Below are the code and all the weights of a small trained network. Each question names an input and a target symbol and asks about switching units off, where a switched-off unit gives its printed mean instead of its output.

import numpy as np


def w(rows, s, z=0):
    codes = np.array(rows[::2]) - 128.0
    scale = np.full(codes.shape[1], s)
    scale[-1] = z or s
    return codes * scale


def f(y):
    return y / 2 * (1 + np.tanh(0.7978845608 * (y + 0.044715 * y**3)))


def softmax(a):
    e = np.exp(a - a.max(-1, keepdims=True))
    return e / e.sum(-1, keepdims=True)


def log_softmax(a):
    a = a - a.max(-1, keepdims=True)
    return a - np.log(np.exp(a).sum(-1, keepdims=True))


def net(x, mask):
    ids = ['δζθλμπτφψ'.index(c) for c in x.split()]
    T = len(ids)
    res = E[ids] + P[:T]
    q, k, v = (res @ M[0].T for M in (Q, K, V))
    z = softmax(np.where(np.tri(T) > 0, q @ k.T / 3**0.5, -1e9)) @ v
    res = res + np.where(mask[0], z, O[0][:, -1]) @ O[0][:, :-1]
    y = f(res @ A[0][:, :-1].T + A[0][:, -1])
    res = res + np.where(mask[1:9], y, B[0][:, -1]) @ B[0][:, :-1]
    return log_softmax(res[-1] @ U[:, :-1].T + U[:, -1])


Q, K, V, O, A, B = {}, {}, {}, {}, {}, {}
E = w([
[117,78,169,109,91],'δ',
[140,100,104,60,164],'ζ',
[172,122,145,15,111],'θ',
[57,60,171,209,156],'λ',
[37,97,134,86,129],'μ',
[165,188,136,77,135],'π',
[130,119,192,146,121],'τ',
[100,66,122,7,158],'φ',
[129,146,175,192,161],'ψ',
],0.02)
P = w([
[254,25,187,197,78],'0',
[146,190,155,126,204],'1',
[130,182,146,137,208],'2',
[128,169,143,129,198],'3',
[120,166,156,168,191],'4',
[137,169,136,122,185],'5',
[152,143,104,84,192],'6',
[151,125,122,141,181],'7',
[156,128,113,136,172],'8',
],0.0079)
Q[0] = w([
[128,78,32,198,2],'h0',
[141,171,68,145,127],'h0',
[112,235,61,113,48],'h0',
],0.01)
K[0] = w([
[7,254,69,115,216],'h0',
[89,155,161,30,193],'h0',
[41,218,79,146,197],'h0',
],0.0073)
V[0] = w([
[101,173,158,124,49],'h0',
[254,97,108,58,123],'h0',
[203,185,114,194,123],'h0',
],0.0095)
O[0] = w([
[178,230,90,72,23,83],'h0',
[91,144,246,106,199,255],'h0',
[73,101,222,235,99,65],'h0',
],0.011,0.0077)
A[0] = w([
[120,111,103,111,104,59],'n0',
[84,119,254,171,169,165],'n1',
[81,87,128,157,56,46],'n2',
[126,136,179,119,127,25],'n3',
[206,121,138,98,131,94],'n4',
[218,158,160,164,129,99],'n5',
[24,116,66,117,121,72],'n6',
[182,145,168,142,108,254],'n7',
],0.011,0.0025)
B[0] = w([
[207,212,148,182,203,127],'n0',
[133,52,55,121,88,254],'n1',
[120,106,128,110,164,132],'n2',
[177,142,2,145,113,155],'n3',
[160,150,152,97,37,149],'n4',
[179,143,10,103,90,135],'n5',
[100,223,139,154,218,141],'n6',
[64,210,134,104,55,137],'n7',
],0.0065,0.023)
U = w([
[92,108,193,81,64,44],'δ',
[153,41,191,192,198,2],'ζ',
[127,69,98,99,120,216],'θ',
[214,107,54,213,198,71],'λ',
[160,167,92,134,133,194],'μ',
[79,90,118,118,67,68],'π',
[19,135,114,110,117,214],'τ',
[164,82,206,136,217,119],'φ',
[98,67,253,159,80,183],'ψ',
],0.0067,0.0042)

Each question gives the input, a string of symbols that net reads in full, and the target symbol t.
The units are the heads (3 rows each of Q, K, V and O) and the neurons (one row each of A and B). Each row of codes is followed by its name. A weight is (code - 128) times the scale printed after its matrix; where a second scale follows, it is the last column's (O, A, B and U).
mask holds one flag per unit, heads first, then neurons. A switched-off unit (its flag False) gives its mean, the last column of its rows in O or B, instead of its output. The means were averaged over made-up inputs and are rounded, as every weight is.
A unit's drop is (log p(t) with every unit on - log p(t) with that unit switched off) / (log p(t) with every unit on - log p(t) with every unit switched off).
The circuit of an input: a set's keep is (log p(t) with only the set's units on - log p(t) with every unit switched off) / (log p(t) with every unit on - log p(t) with every unit switched off). Starting from all 9 units, units are removed one at a time, each time the one whose removal leaves the highest keep (on an exact tie, the one counted first), for as long as the keep stays at least 0.8.
units of the circuit, in order: the units of the circuit, biggest drop first
top k neurons: the k neurons with the biggest drops, biggest first
drop when u is switched off: that unit's drop, to one decimal
input δ ψ μ θ ζ τ μ θ, target δ: top 3 neurons : [n4; n1; n7]
input μ ψ ζ, target μ: units of the circuit, in order : [h0; n1]
input φ φ μ θ, target φ: units of the circuit, in order : [h0]
input λ φ π ζ, target λ: top 3 neurons : [n0; n7; n6]
input θ π φ ψ, target θ: units of the circuit, in order : [n1; h0; n3]
input θ θ ψ λ, target θ: units of the circuit, in order : [n1; h0; n3]
input φ π μ π μ ψ π μ φ, target φ: units of the circuit, in order : [h0; n1]
input μ φ φ φ δ ψ, target μ: top 2 neurons : [n1; n5]
input μ π μ ψ, target μ: drop when h0 is switched off : 1.0
input φ λ ψ μ φ φ, target φ: drop when n1 is switched off : 0.2
input λ φ φ λ ζ, target λ: drop when n7 is switched off : 0.1
input θ μ π φ θ φ τ ψ, target θ: drop when n3 is switched off : 0.2
